(in the rows, 128 means zero)
Each row has a class, written after it.
[151  84 143  67  77 113 145 151 155  80 180 161 143 176 149 175 172  70
 134 118 169 207  63 165 110 123 119 133 166 209  91 144 159 140 135 168
 161 156]
(26)
[171 105 160 101 133 142 182 140 175 107 128 157  87 106 107 160 129 101
 132 177  88 129  52 168 128  85 124 122  97 148 106 175 140 167  58 147
 115 174]
(180)
[173 127 123  78 110 115 158 109 143 176 123 105 127 134 136 133  66  90
 117 146 135  96 109 162 145 135 110 133 137 158 109 141  74 147 105  85
 148 127]
(84)
[144 124 129 114 111 126 160 122 139 155 109 125 121 107 142 121  44  95
 111 143 144 103 143 157 138 123 108 141 129 146 117 124  89 138 112 121
 122 124]
(180)
[148 117 143 129 130 136 205 120 169 118 111 157  88 117 114 156 155 105
 139 191  81 143  49 189 125  90 127 124  98 157 125 180 146 165  50 146
 123 174]
(118)
[139 132 120  95  95 122 178 117 139 163  99 114 125 163 141 130  58  94
 109 126  98 110 127 142 148 130 109 132 125 142 124 127  69 147 107 121
 134 132]
(98)
[167 124 122  91 110 117 154 121 138 160 118 112 124 136 138 132  61  96
 107 139 149  86 126 148 144 124 110 143 131 137 111 137  88 143 115 101
 125 128]
(180)
[118 101 148 156 150 137 115 174 129  65 129 150 107 155  99 133 149 104
 181 137  90 177 100 117 145 113 121 116 157 134 116 133 155 162 113 174
 131 125]
(120)
[105  99 172 137 140 128 132 162 134  76 147 143 117 149 122 142 145 101
 145 123  92 185 130 130  97 113 116 107 159 112 101 103 158 177 111 173
 145 109]
(26)
[156 135 131  60 107 113 177  83 149 159 136 104 137 123 167 111  56 104
  93 142 147  69 172 154 129 123  85 145 132 103 101 143  84 138 129  99
 154 122]
(138)
[132  98 153 174 123 129 130 141 113  90 131 144 115 164 113 140 166  77
 134 142 100 184 109 116 133 124 118 125 145 127 114 128 172 175 101 159
 167 127]
(118)
[ 69  80 100 158 145 137 132 131 116  59 102 182 123  57 151 142 163 121
 158 119 123 171 140 165 120 137 142 114 114 109 128 137 152 151 108 186
 159 126]
(88)
[157 113 157 125 123 147 204 123 157 112 133 150  94 124 100 151 150  96
 129 188  79 131  48 175 133  85 135 126  93 141 115 177 144 170  54 157
 135 187]
(118)
[133 127 128  90 101 117 169 120 131 156 121 125 121 144 161 137  46  92
 130 133 130  97 133 172 140 120 115 134 134 137 121 114  80 153 108 114
 134 112]
(26)
[ 81  79 117 145 140 133 128 132 113  67  85 176 111  67 177 153 149 115
 171 113 124 181 116 183 114 132 136 103 130 125 140 124 158 156 103 192
 156 119]
(26)
[ 87  72 113 165 142 134 146 127 107  67  76 183 117  29 152 142 137 113
 145 126 157 167 138 181 114 127 136 114 118 127 135 141 151 148 112 186
 150 140]
(180)
[156 119 151  93 107 138 183 134 182 118 112 152  95 143 107 148 149  97
 139 153  58 153  22 182 121  94 111 119  98 181 113 171 132 146  76 164
 129 181]
(98)
[ 92  68 115 148 145 132 151 118 106  72 101 151 130  67 156 148 148 113
 146 126 134 180 124 167 123 146 140  98 121 123 134 152 137 148 102 158
 172 141]
(84)
[ 76  68 106 159 156 142 154 114  99  49  96 168 111  41 147 160 154 124
 140 130 139 157 143 170 109 121 125 110 116 122 131 142 151 156 101 186
 158 127]
(138)
[129 135 145 126 127 134 209 118 150 122 120 150  84 124 124 153 133 112
 134 188  80 130  38 197 142  94 121 120  92 135 109 169 138 171  65 153
 129 161]
(118)
[ 95  98 155 151 147 126 137 157 139  63 151 153 128 138  92 146 161 102
 144 123  92 154 145 111 105 106 121 113 153 107  86 106 151 175 120 175
 153 116]
(88)
[165  87 134  72  89 110 143 160 159  79 175 139 141 188 118 184 179  84
 149 115 149 217  33 143 133 115 121 126 169 207  94 151 155 124 142 158
 152 167]
(120)
[119  87 153 178 148 126 121 162 124  55 119 160 113 134  98 142 137  88
 135 133 116 166 129 111 129 114 119 127 160 129 102 115 164 169 114 170
 127 120]
(180)
[ 71  84 111 199 140 122 161 112  99  55  90 185 127  45 156 129 153 106
 132 148 143 173 138 180 117 122 143 115 113 113 137 144 164 158 113 207
 170 142]
(118)
[125 110 148 158 164 131 132 167 130  76 139 163 116 171  75 150 162  89
 155 138 108 164 117 120 146 119 108 118 146 120  95 131 176 165 113 172
 134 128]
(122)
[167  85 142  84  89 109 146 139 161  86 185 151 151 168 121 182 181  69
 118 127 154 211  36 139 123 133 126 130 167 229  75 146 155 141 135 141
 164 174]
(84)
[124 106 140 164 140 132 112 154 126  80 132 167 115 174  94 133 155  81
 150 142 105 140 134 110 143 126 108 130 147 125 104 128 171 174 119 164
 142 116]
(122)
[139  91 122  86  98  98 152 143 149  68 186 149 150 172 137 176 177  72
 126 113 176 184  65 165 121 133 116 126 165 231  90 141 164 117 148 152
 152 156]
(99)
[148 101 133  73  84 115 168 143 153  84 166 142 138 177 118 189 168  77
 115 110 137 204  47 148 123 128 112 122 158 205  93 150 155 131 153 179
 158 169]
(98)
[118  76 143 132 141 121 130 147 127  62 150 114 115 160 129 137 162  91
 139 130 101 166 127 139 111 144 107 114 147 140 103 125 170 162 110 145
 165 110]
(99)
[140 138 112  76 107 123 174 109 152 166 134 114 127 124 138 133  70 108
 128 142 111  91 137 162 141 120 120 145 111 121 105 129  70 148 111 107
 147 131]
(88)
[162  98 143 101 132 138 180 117 178 122 131 153 103 100 125 149 140  96
 142 178  96 124  58 180 116 108 120 109 108 175 114 179 124 165  59 122
 131 165]
(84)
[127  95 148 171 153 128 119 180 131  59 127 160 107 150  87 145 149  98
 172 134  84 180 106 111 133 115 125 117 153 138 116 138 162 169 110 174
 141 125]
(120)
[ 87  82 105 155 148 137 131 141 111  62  76 176 108  58 152 148 150 121
 178 117 100 189 106 168 131 125 144 102 132 123 146 138 157 150 110 199
 152 135]
(120)
[159 107 129 104 133 146 190 125 176 124 134 165  95 146 108 162 157 100
 138 180  73 110  58 160 130  98 122 125  95 153 109 171 145 165  67 148
 123 175]
(122)
[137  89 147 131 125 134 134 143 125  92 117 126 107 166 105 150 159  90
 131 121  66 175 109 108 124 123 112 111 151 115 118 119 149 172 107 164
 164 124]
(98)
[145 140 109  82 116 120 146 115 153 168 116 134 147 180 158 102  84  97
 122 141 137  66 138 139 158 133 102 141 143 118 111 142 109 137 130 109
 128 136]
(122)
[144 140 129  70  98 109 194 102 155 168 110 112 133 146 162 104  55 103
 100 137 117  93 143 155 138 120  96 131 136 112 112 136  73 130 132 132
 149 136]
(98)
[125  89 139 125 134 136 133 141 122  86 137 137 112 167 116 151 165  92
 131 126  95 170 137 118 129 142 105 118 151  98  98 119 179 172 119 169
 164 114]
(122)
[158 129 121  90 116 118 174 111 136 177 110 117 129 125 137 141  63  95
 126 143 136  95 118 158 146 135 117 132 136 167 113 137  70 149 106  88
 149 133]
(84)
[144 128 136  94 144 151 190 137 169 126 130 159  83 146 110 171 143 112
 145 179  61 117  39 176 143  97 116 108  89 134 107 172 150 172  60 149
 115 164]
(122)
[166  85 130  85  93 119 154 148 142  81 176 151 138 158 127 192 163  75
 106 116 166 211  54 136 135 134 127 139 158 195  86 150 163 124 144 170
 149 174]
(180)
[112  73 105 148 146 138 153 131  92  78  83 162 103  62 153 167 151 114
 134 120 134 202 114 165 138 141 141 122  98 122 131 151 150 145  95 186
 152 146]
(180)
[169  83 140  76  88 107 138 137 163  90 176 145 158 165 131 170 174  65
 128 128 174 193  49 145 118 130 116 127 170 234  77 152 148 141 137 138
 172 169]
(84)
[ 98  79 110 133 140 131 149 133  97  68 102 156 104  78 167 162 146 109
 157 119 125 208 117 195 128 139 138 116 105 119 135 141 156 150 101 187
 161 127]
(26)
[133  84 132 147 146 125 122 146 108  75 148 129 101 154 111 153 168  84
 139 130  87 155 120 123 124 131 119 114 141 137 112 121 158 170 101 151
 168 107]
(99)
[141  84 119  91  96  96 144 146 158  72 178 154 149 176 148 162 175  71
 124 128 168 172  63 164 110 136 112 133 157 246  85 155 159 132 138 152
 161 154]
(99)
[154 146 121 112  96 113 181 103 128 171 115 117 124 148 136 131  73  86
 105 153 126  97 123 165 149 125 117 148 124 130 123 144  95 155 110 104
 147 135]
(118)
[ 67  86 102 156 147 146 137 126 111  65 112 181 123  26 149 135 152 122
 152 123 125 156 144 175 114 131 146 106 104 102 133 138 151 152 113 197
 163 130]
(88)
[165 128 123  85 108 118 154 107 137 176 128 112 133 130 142 125  65  88
 119 148 137  94 120 156 146 132 112 131 141 151 107 135  68 156 111  90
 156 127]
(84)
[135  98 160 119 131 125 120 147 133  84 141 126 103 151 121 164 150  93
 162 130  84 184 109 137 117 110 119 118 149 117 107 107 157 182 108 152
 162 111]
(26)
[140 135 109  83 117 101 163 100 147 157 135 102 137 130 179  88  52 103
 104 150 135  48 164 162 130 131 107 137 130 129 116 136  79 129 128 104
 147 117]
(99)
[ 75  85 120 172 149 135 121 118 106  69  89 176 122  38 158 134 144 114
 165 125 133 182 126 168 130 144 135  95 130 127 135 131 144 153 110 174
 165 123]
(84)
[143 123 144 136 123 142 201 126 159 116 116 152  92 127 111 161 141 103
 136 186  71 133  49 178 127  88 134 121  86 154 127 180 136 169  50 146
 126 175]
(118)
[151 126  99  88 118 108 156 115 138 156 129 104 129 152 142 131  74  95
 119 137 131  68 124 163 140 135 115 140 124 176 113 131  73 144 107  94
 131 122]
(99)
[141 129 132  98 132 140 187 132 169 124 128 165  88 150 114 167 143 105
 143 171  65 123  28 189 145  97 112 114  91 143  98 165 144 166  70 153
 121 162]
(122)
[137  90 151 153 134 121 107 146 132  81 128 138 113 134 123 134 140  83
 134 137 108 179 124 118 118 122 105 128 150 127 100 117 168 170 122 154
 154 114]
(180)
[155  91 129  74  90 109 147 158 157  77 171 150 141 177 128 178 176  85
 147 112 159 206  43 151 128 122 117 125 176 206  97 154 162 122 151 166
 150 162]
(120)
[156 134 131  80 114 105 169  94 149 171 135 115 145 108 169  95  46 100
 108 158 154  76 146 154 144 127 108 132 140 122 100 142  69 139 130 104
 161 132]
(84)
[157 111 145  93 119 129 176 134 166 114 132 156  93 128 132 151 138  95
 148 162  85 155  44 199 119  89 126 132 101 167 107 156 132 153  73 162
 129 162]
(26)
[ 79  83 119 154 150 139 147 115 105  53  92 169 114  41 144 155 154 117
 147 122 135 166 152 177 106 121 119 110 111 119 135 145 161 155 109 173
 160 128]
(138)
[144 110 132  95 133 143 189 129 181 112 140 143  89 119 113 169 147 116
 151 175  59 114  58 174 120  91 130 121  83 138 109 173 130 165  59 133
 130 162]
(88)
[132 141 123 133  98 114 180 110 130 161 106 130 135 139 143 116  56  92
 112 153 144  99 144 159 150 129 118 148 128 145 121 138  80 150 109 119
 144 133]
(118)
[ 94  78 122 159 148 132 125 121 112  75  84 168 121  48 159 138 148 108
 162 127 133 169 126 164 123 141 134  98 131 137 136 138 150 158 103 164
 170 129]
(84)
[129 117 132 102 146 131 185 136 160 106 136 136  85 137 127 162 140 123
 145 170  71 104  32 189 130  97 125 105  86 168 106 165 120 157  55 138
 116 152]
(99)
[146  88 148 148 137 134 121 156 115  92 131 132 102 147 112 158 147  85
 127 127  96 190 110 109 130 128 113 124 143 124 105 123 165 168 108 155
 154 119]
(180)
[127  93 145 140 133 138 131 149 130  92 143 146 116 170 105 149 165  84
 138 132  88 165 123 119 120 137 102 117 141 124  98 124 182 178 117 161
 166 122]
(122)
[120  91 146 129 138 131 122 146 138  79 158 129 119 140 119 141 160  90
 147 132  92 169 129 124 117 120 108 116 142 106  96 118 169 167 117 157
 171 110]
(88)
[134 144 121  80 104 122 148 121 152 163 132 117 140 160 154  98  66 100
 130 141 127  64 145 147 147 124 107 144 133 115 109 138  88 136 127  96
 142 122]
(88)
[129 126 135  92 138 136 193 123 179 111 143 154  87  99 119 160 138 121
 146 172  61 117  39 195 129  85 123 115  87 123  90 156 130 161  75 163
 128 156]
(88)
[150 132 121  98 113 122 164 130 148 156 109 124 119 122 134 117  53 102
 152 147 119  99 125 165 146 116 115 138 129 154 126 142  78 147 113 122
 135 133]
(120)
[124  90 141 140 138 131 132 149 128  82 140 142 120 173 108 135 161  83
 128 135  93 165 130 128 122 137 101 122 147 105  93 127 186 174 123 168
 163 120]
(122)
[132 125 144  97 127 138 198 134 179 112 106 148  90 139 119 161 134 111
 142 160  47 141  27 180 125  87 111  99  99 157 111 164 118 163  65 168
 116 165]
(98)
